<15>: [118 155  75  93  90  90  93 113  88 139 158 118  80 134 150 119 132]
<32>: [108 106 118 134 159 105 109 133 117 103  92 146 134 101  90 135 116]
<84>: [182 141 173 148  77 149 117 149 103 165 184 116  99 171 183 111 143]
gone <32>: [134  90 108 133 116 105 117 109 106 101  92 103 118 159 134 135] -> [146]
all <15>: [93] -> 4 7

<37>: [131 127 124 127 126 125 126 125 130 132 125 132 120 128 125 126 130 135
 132 129 129 131 129 133 131 134 127 123 129 130 125 125 123 126 124 133
 138 133 120 125 127 134 124 127 131 124 122 127 129 118 128]
<147>: [131 127 124 127 126 125 126 125 130 132 125 132 120 128 125 126 130 131
 132 129 129 131 129 133 131 134 127 123 129 130 125 125 123 126 124 133
 138 133 120 125 127 134 124 127 131 124 122 127 129 118 128]
<93>: [125 117 130 126 136 118 130 124 129 128 126 124 144 132 134 125 131 123
 129 128 119 117 118 120 130 125 131 136 138 125 130 133 133 133 125 135
 127 131 121 132 131 126 133 134 127 127 124 139 140 119 132]
<118>: [116 114 134 126 126 121 127 127 126 131 122 123 140 126 129 130 124 130
 131 118 129 120 118 123 133 128 130 137 130 125 133 123 122 129 134 129
 128 127 125 123 123 133 137 125 125 125 121 132 139 127 134]
<103>: [125 117 130 126 136 118 130 124 129 128 126 124 144 132 134 125 131 127
 129 128 119 117 118 117 130 125 131 136 138 125 130 133 133 133 125 135
 127 131 121 132 131 126 133 134 127 127 124 139 140 119 132]
<14>: [124 127 123 122 124 127 132 128 129 138 128 132 120 120 127 127 129 139
 131 132 128 132 125 134 127 132 127 123 129 129 118 132 129 127 121 134
 137 133 118 122 126 138 128 129 130 122 123 128 131 122 129]
<135>: [121 113 134 128 127 117 126 127 133 132 119 125 139 132 126 128 124 127
 132 128 135 117 125 130 132 129 127 132 132 118 130 133 131 125 128 134
 127 122 127 124 123 131 140 122 128 123 117 136 139 132 131]
which: [131 122 123 140 126 129] -> <118>
which: [124 127 123 122 124 127 132 128 129 138 128 132 120 120 127 127 129 139
 131 132 128 132 125 134 127 132 127 123 129 129 118 132 129 127 121 134
 137 133 118 122 126 138 128 129 130 122 123 128 131 122 129] -> <14>

<82>: [108 112 128 155  80]
<128>: [136 130 104  93  92]
<114>: [135 136  89 107 157]
<136>: [125 155 158 135 159]
<123>: [131 116 108 163  80]
<127>: [109 125 188 144 167]
which: [136  89] -> <114>
gone <128>: [130 104 136  93] -> [92]
shift -1: [158] -> [157]
gone <114>: [ 89 157 136 107] -> [135]
which: [128 155] -> <82>

<131>: [181 188  67 160 189 189  66 182 179  70]
<76>: [ 82  74 182  91  74 182 181  81  83 181]
<27>: [ 72  67 190  94  66 190 192  73  75 190]
<8>: [181 188  67 160 189  67  66 182 179  68]
<66>: [165 157  97 132 159  98  96 155 157  97]
all <131>: [182] -> 8
shift +1: [188  67 160 189] -> [189  68 161 190]
succ: [192] -> [73]
all <8>: [182] -> 8
shift -1: [190  94  66] -> [189  93  65]

<90>: [188 135 124  96 108 125]
<68>: [108 108 124 113 108 112]
<61>: [105 138 130 129 115 116]
gone <68>: [108 108 108 124 113] -> [112]
gone <90>: [125  96 188 135 108] -> [124]
shift +1: [108 108] -> [109 109]
all <68>: [108] -> 1 2 5

<48>: [121 133 116 111 144 128 118 116 119 136 127 141 120 127 137 137 124 138
 125 137 133 144 134 128 104 135 133 130 129 141 126 119 131 132 127 119
 130 115 144 137 122 122]
<92>: [136 115 123 126 128 135 135 132 125 132 133 130 125 131 128 136 125 119
 134 148 128 134 128 129 121 124 135 132 132 138 133 131 128 113 135 124
 139 128 131 135 142 143]
<41>: [127 148 144 118 134 121 140 119 125 122 160 123 149 151 153 134 129 128
 129 126 109 146 116 113 128 134 113 122 134 124 118 157 139 124 126 130
 125 140 126 131 107 118]
<31>: [142 130 127 134 126 127 127 126 118 128 134 129 126 124 124 127 125 123
 128 123 132 134 131 122 125 127 131 128 132 129 123 127 129 131 131 135
 128 124 145 145 136 129]
<87>: [128 112  97 125 153 131 123 116 152  92  83 159 107 111 120 124 133 128
 186 104  83 121 109 128 142 142 136 101 105 131  98 164 104 100 124 147
 139 115 119  86 164 152]
<13>: [139 114 128 131  85 175 140 161 136 154 130 131  71 132 140 110  86 180
 108 147 133 150 122 111 141  80 189 130 163 117 141 164 142 135 123 124
 131 129 177 132 114 118]
shift -1: [92 83] -> [91 82]
all <31>: [127] -> 3 6 7 16 26 32
all <87>: [100] -> 34
shift -1: [126 118 128] -> [125 117 127]
gone <87>: [ 83  83 186  92 128  86 123 147 152 125 128 139 142 119 124 115  98 111
 104 121  97 105 120 107 152 136 164 131 128 104 164 131 109 124 133 116
 153 100 159 142 101] -> [112]
all <48>: [144] -> 5 22 39

<121>: [119 117 127 136 115 120 111 134 131 137 144  95 138 125 100 136 103 141
 125 121 108 109 120 151 121  95 147 140 134 135 142 127 156 145 143 140
 128 154  94  94 122  95 112 119 114  92 138 125 137 149 137 135 109 117
 110 112 126 138  95 106 152 125 168 133]
<115>: [135 135 147 131 126 136 110 150 113 153 125 152 126 124 112 165 126 135
 161 134 120 117 100 124 121 143 103 175 113 102 119 140 147 120 108 143
 143 144 113 111 139 140 171 109 129 165 134 120 146 129 134 132 112 133
 124 118 143 120 147 114 147 128 110 149]
<96>: [145 142 110 159 126 122 120 132 154 128 139 122 131 121 126 112 111 150
 153  80 114 132 144 117 119 107 133 160 107 105 145 128 146 140 124 142
 127 117 118  88 137  86 121 109 137  77 149 136 117 136 150 141 115 135
 125 109 124 115 122 153 114 130 128  97]
shift +1: [131 137 144  95] -> [132 138 145  96]
all <115>: [143] -> 26 36 37 57

<3>: [114 110 124 123 122]
<9>: [123 133 128 128 133]
<50>: [129 117 129 129 129]
<73>: [114 110 133 112 122]
<78>: [114 146 138 128 125]
<38>: [114 117  77 143 104]
shift +1: [117] -> [118]
shift -1: [133] -> [132]
all <50>: [129] -> 1 3 4 5
succ: [124] -> [123]
succ: [77] -> [143]
shift -1: [129 117 129] -> [128 116 128]

<49>: [109 124 126  86 139 109  99  77 122 157 123]
<64>: [120 124 149  96 128 116 129  96 141 152 113]
<63>: [174  83 133 111 118 176 179 140 125 144 157]
all <64>: [120] -> 1
shift +1: [176 179 140] -> [177 180 141]
which: [124 149  96 128 116 129  96] -> <64>
gone <49>: [126 123 139  86  99 157  77 109 124 109] -> [122]
shift -1: [128 116 129  96] -> [127 115 128  95]

